Below are the code and all the weights of a small trained network. Each question names an input and a class and asks about switching units off, where a switched-off unit gives its printed mean instead of its output.

import numpy as np


def w(rows, s, z=0):
    codes = np.array(rows[::2]) - 128.0
    scale = np.full(codes.shape[1], s)
    scale[-1] = z or s
    return codes * scale


def f(y):
    return y / 2 * (1 + np.tanh(0.7978845608 * (y + 0.044715 * y**3)))


def log_softmax(a):
    a = a - a.max(-1, keepdims=True)
    return a - np.log(np.exp(a).sum(-1, keepdims=True))


def net(x, mask):
    res = np.array(x, float).reshape(1, 7) / 4 @ E
    y = f(res @ A[0][:, :-1].T + A[0][:, -1])
    res = res + np.where(mask, y, B[0][:, -1]) @ B[0][:, :-1]
    return log_softmax(res[-1] @ U[:, :-1].T + U[:, -1])


A, B = {}, {}
E = w([
[78,149,186,183,163,194,66,190],'x0',
[128,127,133,149,112,106,120,143],'x1',
[166,111,152,117,214,182,157,111],'x2',
[113,8,112,159,110,191,115,128],'x3',
[108,112,227,109,82,128,186,156],'x4',
[60,149,87,146,132,139,190,88],'x5',
[126,128,126,100,142,135,136,100],'x6',
],0.013)
A[0] = w([
[172,111,104,90,122,88,179,133,170],'neuron 1',
[123,93,205,111,90,121,190,157,7],'neuron 2',
[103,96,158,70,106,136,172,180,57],'neuron 3',
[152,119,44,129,151,153,103,158,83],'neuron 4',
[217,128,86,165,81,144,157,79,55],'neuron 5',
[182,96,163,156,229,140,174,111,102],'neuron 6',
[83,167,157,146,177,147,64,144,106],'neuron 7',
[120,10,120,157,100,169,111,85,4],'neuron 8',
[125,105,88,165,188,71,49,81,98],'neuron 9',
[45,130,95,169,123,122,201,120,128],'neuron 10',
[193,119,146,82,75,151,71,149,127],'neuron 11',
],0.011,0.0034)
B[0] = w([
[105,127,175,202,56,144,71,68,242],'neuron 1',
[130,73,112,45,178,96,86,103,250],'neuron 2',
[101,79,79,46,180,88,127,135,209],'neuron 3',
[85,99,81,84,212,114,114,115,200],'neuron 4',
[120,85,150,149,73,109,61,97,200],'neuron 5',
[70,127,116,168,50,105,192,201,236],'neuron 6',
[105,101,164,143,89,124,95,58,253],'neuron 7',
[157,255,180,203,198,82,148,104,255],'neuron 8',
[136,114,65,79,174,127,128,161,220],'neuron 9',
[179,175,80,81,102,196,118,167,228],'neuron 10',
[180,144,105,139,92,200,233,175,223],'neuron 11',
],0.0097,0.0085)
U = w([
[104,41,84,40,220,54,98,151,28],'0',
[162,216,179,141,185,37,131,123,119],'1',
[72,53,157,167,104,131,68,97,151],'2',
[69,96,75,155,97,69,169,225,254],'3',
[230,120,76,82,116,254,179,169,82],'4',
],0.0079,0.0026)

Each question gives the input, the list of numbers given to net, and the class t.
The units are the neurons (one row each of A and B). Each row of codes is followed by its name. A weight is (code - 128) times the scale printed after its matrix; where a second scale follows, it is the last column's (A, B and U).
mask holds one flag per neuron, in row order. A switched-off neuron (its flag False) gives its mean, the last column of its row in B, instead of its output. The means were averaged over made-up inputs and are rounded, as every weight is.
A unit's drop is (log p(t) with every unit on - log p(t) with that unit switched off) / (log p(t) with every unit on - log p(t) with every unit switched off).
The circuit of an input: a set's keep is (log p(t) with only the set's units on - log p(t) with every unit switched off) / (log p(t) with every unit on - log p(t) with every unit switched off). Starting from all 11 units, units are removed one at a time, each time the one whose removal leaves the highest keep (on an exact tie, the one counted first), for as long as the keep stays at least 0.8.
units of the circuit, in order: the units of the circuit, biggest drop first
most important unit: the unit with the biggest drop
top k neurons: the k neurons with the biggest drops, biggest first
drop of u: that unit's drop, to one decimal
input [7,-8,8,4,8,4,-2], class 0: top 4 neurons	(neuron 2; neuron 3; neuron 1; neuron 11)
input [-7,-4,-5,-2,-2,1,7], class 2: most important unit	neuron 1
input [-6,0,-3,4,2,-2,-4], class 2: top 2 neurons	(neuron 1; neuron 5)
input [0,-2,8,2,6,2,5], class 3: top 2 neurons	(neuron 6; neuron 4)
input [-4,0,-7,-4,7,-6,-3], class 0: top 2 neurons	(neuron 2; neuron 3)
input [-1,-6,8,-2,-7,3,7], class 3: top 3 neurons	(neuron 6; neuron 2; neuron 3)
input [-5,2,0,-7,2,8,7], class 4: top 2 neurons	(neuron 10; neuron 8)
input [-7,-5,-4,5,1,8,-6], class 4: top 3 neurons	(neuron 10; neuron 7; neuron 6)
input [-8,1,0,-7,7,3,1], class 2: units of the circuit, in order	(neuron 1; neuron 8)
input [0,4,6,-5,4,-5,0], class 3: units of the circuit, in order	(neuron 6; neuron 8)
input [2,6,2,-3,0,-6,-7], class 4: top 2 neurons	(neuron 11; neuron 8)
input [-1,5,3,-4,-5,-2,-5], class 0: units of the circuit, in order	(neuron 8; neuron 9)
input [-6,3,5,-3,6,7,3], class 4: top 2 neurons	(neuron 10; neuron 7)
input [-7,-3,4,5,-2,-7,-8], class 2: most important unit	neuron 5
input [3,4,4,2,2,0,6], class 3: top 2 neurons	(neuron 6; neuron 1)
input [2,6,-2,-3,-5,-5,4], class 0: top 3 neurons	(neuron 8; neuron 9; neuron 10)
input [0,-1,-1,-2,6,4,4], class 0: units of the circuit, in order	(neuron 2; neuron 3)
input [-1,-5,-1,4,2,-3,7], class 1: drop of neuron 9	0.1
input [4,0,3,-8,-8,2,0], class 0: drop of neuron 8	0.3
input [-5,4,7,6,2,-3,7], class 3: drop of neuron 7	0.2
input [-7,-4,-5,5,-1,-8,-4], class 4: units of the circuit, in order	(neuron 11)
